Here is a tiny trained network, its code and every weight. The questions are about switching its units off for an input and a class, where a switched-off unit gives its printed mean instead of its output.

import numpy as np


def w(rows, s, z=0):
    codes = np.array(rows[::2]) - 128.0
    scale = np.full(codes.shape[1], s)
    scale[-1] = z or s
    return codes * scale


def f(y):
    return y / 2 * (1 + np.tanh(0.7978845608 * (y + 0.044715 * y**3)))


def log_softmax(a):
    a = a - a.max(-1, keepdims=True)
    return a - np.log(np.exp(a).sum(-1, keepdims=True))


def net(x, mask):
    res = np.array(x, float).reshape(1, 7) / 4 @ E
    y = f(res @ A[0][:, :-1].T + A[0][:, -1])
    res = res + np.where(mask, y, B[0][:, -1]) @ B[0][:, :-1]
    return log_softmax(res[-1] @ U[:, :-1].T + U[:, -1])


A, B = {}, {}
E = w([
[110,139,141,99,113,125,111,137,114,142,152],'x0',
[155,128,150,148,121,155,160,121,97,137,155],'x1',
[117,121,128,140,94,120,112,174,89,166,181],'x2',
[69,30,132,100,146,255,36,80,64,65,110],'x3',
[145,167,251,192,225,38,38,114,56,92,120],'x4',
[231,47,192,58,174,90,117,214,155,218,63],'x5',
[116,114,129,142,77,87,97,136,118,166,154],'x6',
],0.009)
A[0] = w([
[150,223,141,160,130,72,146,123,155,112,181,215],'n1',
[156,67,184,79,147,98,143,176,132,151,86,169],'n2',
[206,71,169,45,153,125,124,166,145,183,114,183],'n3',
[62,188,78,126,112,154,172,109,202,138,170,206],'n4',
[138,134,154,162,212,91,42,108,112,142,143,149],'n5',
[115,159,209,175,165,80,97,132,73,90,105,174],'n6',
[125,85,71,81,100,170,182,117,173,158,166,254],'n7',
[120,12,135,107,138,181,60,76,131,122,140,169],'n8',
[123,37,116,121,118,175,61,93,74,82,105,178],'n9',
[92,186,103,186,92,144,114,81,85,95,120,200],'n10',
[133,100,122,98,117,150,174,153,162,149,110,161],'n11',
],0.011,0.0084)
B[0] = w([
[157,239,88,147,149,84,39,129,182,101,114,215],'n1',
[152,72,135,164,153,85,182,180,103,172,94,215],'n2',
[118,84,97,220,135,100,167,180,131,175,61,239],'n3',
[191,147,141,116,83,130,134,85,151,136,186,224],'n4',
[131,155,163,142,143,109,153,194,76,102,140,207],'n5',
[135,191,171,59,165,166,81,202,72,103,111,223],'n6',
[125,81,96,169,54,132,86,55,152,176,163,251],'n7',
[61,48,146,155,114,224,109,144,51,144,163,225],'n8',
[78,110,149,124,75,196,175,170,75,90,136,233],'n9',
[110,200,149,58,97,156,117,117,153,12,145,221],'n10',
[84,61,119,154,128,82,122,78,143,187,77,187],'n11',
],0.011,0.017)
U = w([
[241,185,96,114,79,113,103,1,159,132,171,254],'0',
[148,221,152,97,225,116,47,113,185,73,155,144],'1',
[76,95,122,104,53,173,145,57,140,56,210,149],'2',
[49,189,169,40,117,178,116,138,98,60,126,33],'3',
[165,118,108,187,112,76,134,90,205,187,101,154],'4',
[248,161,115,140,192,84,118,179,101,125,74,91],'5',
[71,67,79,181,129,183,91,101,88,159,103,113],'6',
[120,109,222,147,179,166,154,183,75,126,134,63],'7',
],0.0084,0.0027)

Each question gives the input, the list of numbers given to net, and the class t.
The units are the neurons (one row each of A and B). Each row of codes is followed by its name. A weight is (code - 128) times the scale printed after its matrix; where a second scale follows, it is the last column's (A, B and U).
mask holds one flag per neuron, in row order. A switched-off neuron (its flag False) gives its mean, the last column of its row in B, instead of its output. The means were averaged over made-up inputs and are rounded, as every weight is.
A unit's drop is (log p(t) with every unit on - log p(t) with that unit switched off) / (log p(t) with every unit on - log p(t) with every unit switched off).
The circuit of an input: a set's keep is (log p(t) with only the set's units on - log p(t) with every unit switched off) / (log p(t) with every unit on - log p(t) with every unit switched off). Starting from all 11 units, units are removed one at a time, each time the one whose removal leaves the highest keep (on an exact tie, the one counted first), for as long as the keep stays at least 0.8.
circuit, biggest first: the units of the circuit, biggest drop first
unit that matters most: the unit with the biggest drop
top k neurons: the k neurons with the biggest drops, biggest first
drop of u: that unit's drop, to one decimal
input [-5,7,7,2,1,-7,6], class 3: circuit, biggest first	(n7; n10)
input [2,-8,-2,0,3,8,4], class 5: circuit, biggest first	(n9)
input [-6,7,4,-4,1,-7,-4], class 1: top 3 neurons	(n7; n1; n10)
input [5,-1,0,7,1,1,6], class 7: top 2 neurons	(n7; n8)
input [3,6,1,-1,6,6,0], class 5: top 2 neurons	(n8; n9)
input [5,6,0,0,2,2,-3], class 5: top 2 neurons	(n8; n9)
input [0,-2,-7,-2,-6,1,0], class 4: top 2 neurons	(n10; n11)
input [-2,-2,-6,-1,1,3,2], class 5: top 2 neurons	(n7; n8)
input [6,5,-4,-1,1,7,-6], class 5: top 3 neurons	(n7; n8; n9)
input [-6,8,-2,-2,8,-7,0], class 1: drop of n1	0.3
input [-3,-2,-7,-7,-1,-3,-5], class 0: drop of n6	0.0
input [2,-6,6,-1,-5,3,-7], class 4: drop of n8	0.1
input [4,2,5,4,1,-8,-4], class 3: top 2 neurons	(n7; n10)
input [4,4,2,2,1,-3,-6], class 3: unit that matters most	n7
